Below is a small trained network, with its code and all its weights. Each question gives an input and a class and asks what happens when units are switched off, that is, made to give their printed mean instead of their output.

import numpy as np


def w(rows, s, z=0):
    codes = np.array(rows[::2]) - 128.0
    scale = np.full(codes.shape[1], s)
    scale[-1] = z or s
    return codes * scale


def f(y):
    return y / 2 * (1 + np.tanh(0.7978845608 * (y + 0.044715 * y**3)))


def log_softmax(a):
    a = a - a.max(-1, keepdims=True)
    return a - np.log(np.exp(a).sum(-1, keepdims=True))


def net(x, mask):
    res = np.array(x, float).reshape(1, 6) / 4 @ E
    y = f(res @ A[0][:, :-1].T + A[0][:, -1])
    res = res + np.where(mask, y, B[0][:, -1]) @ B[0][:, :-1]
    return log_softmax(res[-1] @ U[:, :-1].T + U[:, -1])


A, B = {}, {}
E = w([
[13,163,84,218],'x0',
[120,135,130,117],'x1',
[124,133,128,118],'x2',
[134,67,2,91],'x3',
[218,244,77,149],'x4',
[121,136,131,114],'x5',
],0.007)
A[0] = w([
[93,29,176,149,75],'neuron 1',
[187,117,122,135,238],'neuron 2',
[62,149,105,214,82],'neuron 3',
[110,106,40,103,105],'neuron 4',
[148,78,64,67,172],'neuron 5',
[202,101,139,28,183],'neuron 6',
[191,213,92,157,114],'neuron 7',
[83,41,182,110,98],'neuron 8',
[193,88,113,33,124],'neuron 9',
[140,90,127,206,254],'neuron 10',
[200,208,97,169,109],'neuron 11',
[75,144,88,201,117],'neuron 12',
[44,134,28,154,135],'neuron 13',
[117,172,246,150,94],'neuron 14',
[130,63,8,82,79],'neuron 15',
[56,164,95,172,110],'neuron 16',
[188,122,163,34,92],'neuron 17',
[61,159,93,193,94],'neuron 18',
[56,168,95,180,104],'neuron 19',
[125,164,255,152,113],'neuron 20',
[171,248,95,115,96],'neuron 21',
[197,216,69,154,106],'neuron 22',
[130,186,247,163,89],'neuron 23',
[75,48,179,113,73],'neuron 24',
[47,165,89,179,74],'neuron 25',
[190,102,155,51,248],'neuron 26',
[37,183,96,151,132],'neuron 27',
[112,182,236,131,99],'neuron 28',
[218,99,167,56,77],'neuron 29',
[93,150,81,217,140],'neuron 30',
],0.0073,0.008)
B[0] = w([
[88,53,124,93,152],'neuron 1',
[83,151,158,139,228],'neuron 2',
[157,106,156,137,157],'neuron 3',
[162,139,98,190,149],'neuron 4',
[117,154,125,174,197],'neuron 5',
[116,138,172,169,216],'neuron 6',
[46,17,139,81,172],'neuron 7',
[85,88,138,116,164],'neuron 8',
[147,125,163,183,178],'neuron 9',
[78,213,147,100,248],'neuron 10',
[67,65,122,122,171],'neuron 11',
[153,122,173,141,164],'neuron 12',
[146,148,161,174,190],'neuron 13',
[140,108,25,190,160],'neuron 14',
[149,114,2,238,169],'neuron 15',
[174,114,188,142,160],'neuron 16',
[170,101,174,168,155],'neuron 17',
[165,101,175,146,158],'neuron 18',
[172,107,183,137,161],'neuron 19',
[137,141,62,178,170],'neuron 20',
[69,38,118,103,170],'neuron 21',
[63,37,133,102,177],'neuron 22',
[133,113,51,183,163],'neuron 23',
[71,22,111,94,152],'neuron 24',
[195,75,181,179,152],'neuron 25',
[100,164,173,157,253],'neuron 26',
[145,131,172,143,177],'neuron 27',
[158,119,34,213,156],'neuron 28',
[183,77,187,179,158],'neuron 29',
[126,119,179,136,177],'neuron 30',
],0.0087,0.0073)
U = w([
[73,38,120,92,50],'0',
[172,144,34,194,89],'1',
[121,171,142,123,246],'2',
[198,129,200,150,2],'3',
[106,170,134,113,234],'4',
[113,172,128,109,228],'5',
[174,207,103,12,77],'6',
[239,140,64,15,54],'7',
],0.011,0.0078)

Each question gives the input, the list of numbers given to net, and the class t.
The units are the neurons (one row each of A and B). Each row of codes is followed by its name. A weight is (code - 128) times the scale printed after its matrix; where a second scale follows, it is the last column's (A, B and U).
mask holds one flag per neuron, in row order. A switched-off neuron (its flag False) gives its mean, the last column of its row in B, instead of its output. The means were averaged over made-up inputs and are rounded, as every weight is.
A unit's drop is (log p(t) with every unit on - log p(t) with that unit switched off) / (log p(t) with every unit on - log p(t) with every unit switched off).
The circuit of an input: a set's keep is (log p(t) with only the set's units on - log p(t) with every unit switched off) / (log p(t) with every unit on - log p(t) with every unit switched off). Starting from the 12 units with the biggest drops (on a tie, the unit counted first), units are removed one at a time, each time the one whose removal leaves the highest keep (on an exact tie, the one counted first), for as long as the keep stays at least 0.8.
circuit, biggest first: the units of the circuit, biggest drop first
k most important neurons: the k neurons with the biggest drops, biggest first
drop when u is switched off: that unit's drop, to one decimal
input [-8,2,2,7,-1,6], class 3: circuit, biggest first -> (neuron 29; neuron 9)
input [6,8,-6,8,-1,3], class 1: 2 most important neurons -> (neuron 15; neuron 4)
input [-8,-6,8,1,-1,8], class 3: circuit, biggest first -> (neuron 29; neuron 17)
input [7,6,1,-8,-6,-5], class 1: circuit, biggest first -> (neuron 14; neuron 28)
input [-7,7,5,8,1,-4], class 1: circuit, biggest first -> (neuron 15)
input [3,7,6,7,7,-2], class 0: 2 most important neurons -> (neuron 22; neuron 7)
input [-6,3,5,5,2,-6], class 3: 4 most important neurons -> (neuron 29; neuron 9; neuron 17; neuron 6)
input [1,1,-1,4,5,-1], class 0: circuit, biggest first -> (neuron 22; neuron 7)
input [-8,1,-5,2,2,-2], class 3: 3 most important neurons -> (neuron 29; neuron 17; neuron 9)
input [4,6,-4,-7,7,1], class 0: circuit, biggest first -> (neuron 7; neuron 21; neuron 22)
input [-3,-4,-1,1,5,-2], class 0: circuit, biggest first -> (neuron 7; neuron 22)
input [5,-4,-7,8,-6,-1], class 1: 2 most important neurons -> (neuron 15; neuron 4)
input [-4,-6,1,6,6,1], class 0: drop when neuron 29 is switched off -> 0.0
input [7,-6,6,-5,-6,4], class 3: drop when neuron 16 is switched off -> 0.2
input [7,6,-1,-2,-1,4], class 3: drop when neuron 25 is switched off -> 0.1
input [-4,3,-4,-3,6,-4], class 0: most important neuron -> (neuron 7)
